Here is a tiny trained network, its code and every weight. The questions are about switching its units off for an input and a class, where a switched-off unit gives its printed mean instead of its output.

import numpy as np


def w(rows, s, z=0):
    codes = np.array(rows[::2]) - 128.0
    scale = np.full(codes.shape[1], s)
    scale[-1] = z or s
    return codes * scale


def norm(h):
    return h / np.sqrt((h * h).mean(-1, keepdims=True) + 1e-5)


def f(y):
    return np.maximum(y, 0)


def log_softmax(a):
    a = a - a.max(-1, keepdims=True)
    return a - np.log(np.exp(a).sum(-1, keepdims=True))


def net(x, mask):
    res = np.array(x, float).reshape(1, 8) / 4 @ E
    u = 0
    for l in range(4):
        y = f(norm(res) @ A[l][:, :-1].T + A[l][:, -1])
        res = res + np.where(mask[u : u + 5], y, B[l][:, -1]) @ B[l][:, :-1]
        u += 5
    return log_softmax(norm(res)[-1] @ U[:, :-1].T + U[:, -1])


A, B = {}, {}
E = w([
[125,122,127,134,126,121],'x0',
[182,134,251,167,41,215],'x1',
[126,180,86,178,139,177],'x2',
[56,166,194,124,139,116],'x3',
[125,127,128,122,132,126],'x4',
[122,113,117,167,108,96],'x5',
[15,43,86,106,64,178],'x6',
[112,48,180,183,225,165],'x7',
],0.0031)
A[0] = w([
[183,93,97,123,108,160,21],'L0N1',
[115,159,94,254,100,131,184],'L0N2',
[132,172,105,83,154,221,160],'L0N3',
[132,139,160,134,86,173,7],'L0N4',
[149,78,173,119,83,67,123],'L0N5',
],0.0099,0.0012)
B[0] = w([
[188,63,74,216,89,56,193],'L0N1',
[145,82,194,2,146,115,254],'L0N2',
[133,62,187,38,110,75,214],'L0N3',
[106,182,6,154,181,154,226],'L0N4',
[144,124,153,21,166,157,238],'L0N5',
],0.0067,0.003)
A[1] = w([
[112,66,156,221,170,170,73],'L1N1',
[106,182,82,153,53,117,57],'L1N2',
[118,86,105,66,179,163,87],'L1N3',
[21,203,219,80,142,175,61],'L1N4',
[202,121,228,166,8,254,2],'L1N5',
],0.0059,0.00088)
B[1] = w([
[160,99,184,170,165,194,164],'L1N1',
[183,140,145,98,103,130,151],'L1N2',
[130,139,165,105,128,184,254],'L1N3',
[139,41,94,160,126,2,253],'L1N4',
[67,168,6,92,194,108,184],'L1N5',
],0.0078,0.0037)
A[2] = w([
[62,163,21,145,193,142,43],'L2N1',
[15,88,141,173,2,204,4],'L2N2',
[80,145,151,205,95,116,74],'L2N3',
[161,170,96,79,106,67,102],'L2N4',
[64,150,166,198,109,58,75],'L2N5',
],0.0069,0.002)
B[2] = w([
[58,214,87,155,205,114,179],'L2N1',
[38,20,42,171,2,239,144],'L2N2',
[156,104,162,89,145,67,128],'L2N3',
[72,89,158,162,128,191,253],'L2N4',
[226,58,47,157,87,71,147],'L2N5',
],0.0064,0.0044)
A[3] = w([
[55,79,132,130,178,89,189],'L3N1',
[221,222,188,185,155,99,55],'L3N2',
[163,83,114,138,141,209,250],'L3N3',
[162,181,143,92,163,66,50],'L3N4',
[116,213,101,83,2,85,141],'L3N5',
],0.0078,0.0018)
B[3] = w([
[208,204,118,131,83,164,254],'L3N1',
[2,55,80,161,12,193,145],'L3N2',
[106,203,175,135,92,37,190],'L3N3',
[73,69,88,116,72,168,162],'L3N4',
[165,140,222,215,237,144,169],'L3N5',
],0.0076,0.0068)
U = w([
[99,225,25,127,182,167,138],'0',
[15,32,93,150,27,202,95],'1',
[153,108,160,94,103,126,253],'2',
[151,84,193,19,130,142,66],'3',
[146,119,152,127,105,124,203],'4',
[184,77,95,199,106,30,50],'5',
[124,142,255,230,163,183,72],'6',
[132,128,146,116,104,135,119],'7',
],0.0068,0.0028)

Each question gives the input, the list of numbers given to net, and the class t.
The units are the neurons (one row each of A and B). Each row of codes is followed by its name. A weight is (code - 128) times the scale printed after its matrix; where a second scale follows, it is the last column's (A, B and U).
mask holds one flag per neuron, layer by layer. A switched-off neuron (its flag False) gives its mean, the last column of its row in B, instead of its output. The means were averaged over made-up inputs and are rounded, as every weight is.
A unit's drop is (log p(t) with every unit on - log p(t) with that unit switched off) / (log p(t) with every unit on - log p(t) with every unit switched off).
The circuit of an input: a set's keep is (log p(t) with only the set's units on - log p(t) with every unit switched off) / (log p(t) with every unit on - log p(t) with every unit switched off). Starting from the 12 units with the biggest drops (on a tie, the unit counted first), units are removed one at a time, each time the one whose removal leaves the highest keep (on an exact tie, the one counted first), for as long as the keep stays at least 0.8.
circuit, biggest first: the units of the circuit, biggest drop first
unit that matters most: the unit with the biggest drop
top k neurons: the k neurons with the biggest drops, biggest first
k most important neurons of layer l: the k neurons of layer l with the biggest drops, biggest first
input [3,7,-2,-8,1,6,-7,3], class 5: circuit, biggest first => L0N1, L1N5
input [6,1,4,8,6,4,-5,4], class 5: unit that matters most => L1N4
input [0,7,-4,8,-2,-3,1,3], class 5: circuit, biggest first => L1N4, L0N4
input [-5,6,-5,5,-2,3,-8,0], class 1: top 2 neurons => L3N2, L3N4
input [-1,2,-4,0,-2,-2,-7,2], class 1: circuit, biggest first => L3N2, L0N2
input [-2,-3,-2,-7,6,-6,-7,-5], class 1: 2 most important neurons of layer 3 => L3N2, L3N1
input [4,-3,-2,-6,7,-2,-3,7], class 6: circuit, biggest first => L1N1, L1N4, L0N2, L3N3
input [1,7,-4,6,0,-1,-8,1], class 1: top 2 neurons => L3N2, L3N4
input [1,1,-7,8,8,-7,-2,-5], class 5: top 2 neurons => L1N4, L0N2
input [-1,2,8,-5,-1,-5,-7,2], class 3: top 2 neurons => L0N3, L0N2
input [4,-4,2,8,4,7,-6,-3], class 5: top 2 neurons => L2N5, L0N1
input [4,4,-2,8,7,-3,-4,-3], class 5: top 2 neurons => L1N4, L0N2
input [6,7,6,-2,-5,-6,1,3], class 0: 2 most important neurons of layer 0 => L0N5, L0N4
input [2,-1,6,-1,2,7,5,0], class 2: most important neuron of layer 0 => L0N2
input [8,8,-6,5,2,-1,-7,-1], class 0: top 2 neurons => L1N5, L0N2
input [3,7,0,1,8,-2,-8,8], class 1: top 2 neurons => L3N2, L2N4
input [-1,0,8,8,3,0,-4,-1], class 3: top 2 neurons => L0N2, L0N3
input [2,3,1,8,-3,5,-2,7], class 5: circuit, biggest first => L1N4, L2N5
input [-2,6,2,-4,-5,0,5,-1], class 0: top 2 neurons => L1N5, L1N4
input [8,8,8,8,2,-4,6,-5], class 0: unit that matters most => L1N5
input [-7,-6,-6,-2,1,4,2,8], class 6: 4 most important neurons of layer 1 => L1N1, L1N4, L1N5, L1N3
